Below are the code and all the weights of a small trained network. Each question names an input and a class and asks about switching units off, where a switched-off unit gives its printed mean instead of its output.

import numpy as np


def w(rows, s, z=0):
    codes = np.array(rows[::2]) - 128.0
    scale = np.full(codes.shape[1], s)
    scale[-1] = z or s
    return codes * scale


def f(y):
    return np.maximum(y, 0)


def log_softmax(a):
    a = a - a.max(-1, keepdims=True)
    return a - np.log(np.exp(a).sum(-1, keepdims=True))


def net(x, mask):
    res = np.array(x, float).reshape(1, 2) / 4 @ E
    y = f(res @ A[0][:, :-1].T + A[0][:, -1])
    res = res + np.where(mask, y, B[0][:, -1]) @ B[0][:, :-1]
    return log_softmax(res[-1] @ U[:, :-1].T + U[:, -1])


A, B = {}, {}
E = w([
[206,7,145],'x0',
[87,108,50],'x1',
],0.014)
A[0] = w([
[140,88,148,71],'neuron 0',
[124,121,135,250],'neuron 1',
[153,111,148,89],'neuron 2',
[118,131,132,232],'neuron 3',
[120,164,112,143],'neuron 4',
[115,120,103,105],'neuron 5',
[111,105,15,111],'neuron 6',
[143,106,139,136],'neuron 7',
[168,134,121,137],'neuron 8',
[149,124,118,100],'neuron 9',
[141,97,107,86],'neuron 10',
[144,102,113,111],'neuron 11',
[88,96,73,94],'neuron 12',
[128,192,147,119],'neuron 13',
[137,113,138,95],'neuron 14',
[67,128,160,76],'neuron 15',
[123,156,106,95],'neuron 16',
[111,128,195,139],'neuron 17',
[78,143,166,107],'neuron 18',
[130,159,252,118],'neuron 19',
[124,114,89,133],'neuron 20',
[157,153,180,87],'neuron 21',
[94,120,80,128],'neuron 22',
[120,135,127,106],'neuron 23',
[128,93,146,113],'neuron 24',
[127,198,117,67],'neuron 25',
[142,134,81,102],'neuron 26',
[106,129,130,161],'neuron 27',
[109,113,132,116],'neuron 28',
[134,94,112,144],'neuron 29',
[148,69,140,75],'neuron 30',
[109,164,116,119],'neuron 31',
[111,75,143,71],'neuron 32',
[127,169,123,116],'neuron 33',
[94,74,152,80],'neuron 34',
],0.022,0.012)
B[0] = w([
[84,120,146,184],'neuron 0',
[253,85,64,234],'neuron 1',
[88,126,134,172],'neuron 2',
[238,85,79,216],'neuron 3',
[127,102,137,195],'neuron 4',
[118,147,132,146],'neuron 5',
[119,197,118,222],'neuron 6',
[116,112,125,185],'neuron 7',
[118,120,115,164],'neuron 8',
[112,127,134,142],'neuron 9',
[94,124,135,170],'neuron 10',
[109,120,134,174],'neuron 11',
[108,173,126,181],'neuron 12',
[98,109,135,218],'neuron 13',
[105,128,136,150],'neuron 14',
[79,120,132,158],'neuron 15',
[89,115,135,164],'neuron 16',
[140,159,109,187],'neuron 17',
[104,114,138,181],'neuron 18',
[122,210,103,249],'neuron 19',
[136,151,126,167],'neuron 20',
[116,181,133,180],'neuron 21',
[136,153,111,184],'neuron 22',
[111,123,133,137],'neuron 23',
[110,116,136,181],'neuron 24',
[56,105,156,207],'neuron 25',
[115,151,130,148],'neuron 26',
[147,114,124,165],'neuron 27',
[123,133,134,133],'neuron 28',
[120,113,116,191],'neuron 29',
[82,107,160,220],'neuron 30',
[105,104,143,195],'neuron 31',
[86,122,150,173],'neuron 32',
[112,109,145,184],'neuron 33',
[95,123,144,164],'neuron 34',
],0.066,0.014)
U = w([
[65,226,114,124],'0',
[8,17,131,51],'1',
[157,51,101,254],'2',
[125,165,221,79],'3',
],0.011,0.0053)

Each question gives the input, the list of numbers given to net, and the class t.
The units are the neurons (one row each of A and B). Each row of codes is followed by its name. A weight is (code - 128) times the scale printed after its matrix; where a second scale follows, it is the last column's (A, B and U).
mask holds one flag per neuron, in row order. A switched-off neuron (its flag False) gives its mean, the last column of its row in B, instead of its output. The means were averaged over made-up inputs and are rounded, as every weight is.
A unit's drop is (log p(t) with every unit on - log p(t) with that unit switched off) / (log p(t) with every unit on - log p(t) with every unit switched off).
most important unit: the unit with the biggest drop
top k neurons: the k neurons with the biggest drops, biggest first
drop when u is switched off: that unit's drop, to one decimal
input [1,-3], class 2: most important unit -> neuron 6
input [6,6], class 0: top 2 neurons -> (neuron 6; neuron 12)
input [-8,-7], class 1: top 4 neurons -> (neuron 25; neuron 13; neuron 6; neuron 31)
input [-5,4], class 1: top 3 neurons -> (neuron 19; neuron 25; neuron 31)
input [7,-7], class 0: top 3 neurons -> (neuron 19; neuron 21; neuron 17)
input [-1,4], class 0: top 2 neurons -> (neuron 6; neuron 12)
input [5,5], class 0: top 3 neurons -> (neuron 6; neuron 12; neuron 25)
input [-8,6], class 1: top 2 neurons -> (neuron 25; neuron 19)
input [-1,-3], class 2: drop when neuron 6 is switched off -> 0.4
input [1,5], class 0: drop when neuron 6 is switched off -> 0.3
input [5,-7], class 0: drop when neuron 19 is switched off -> 1.2
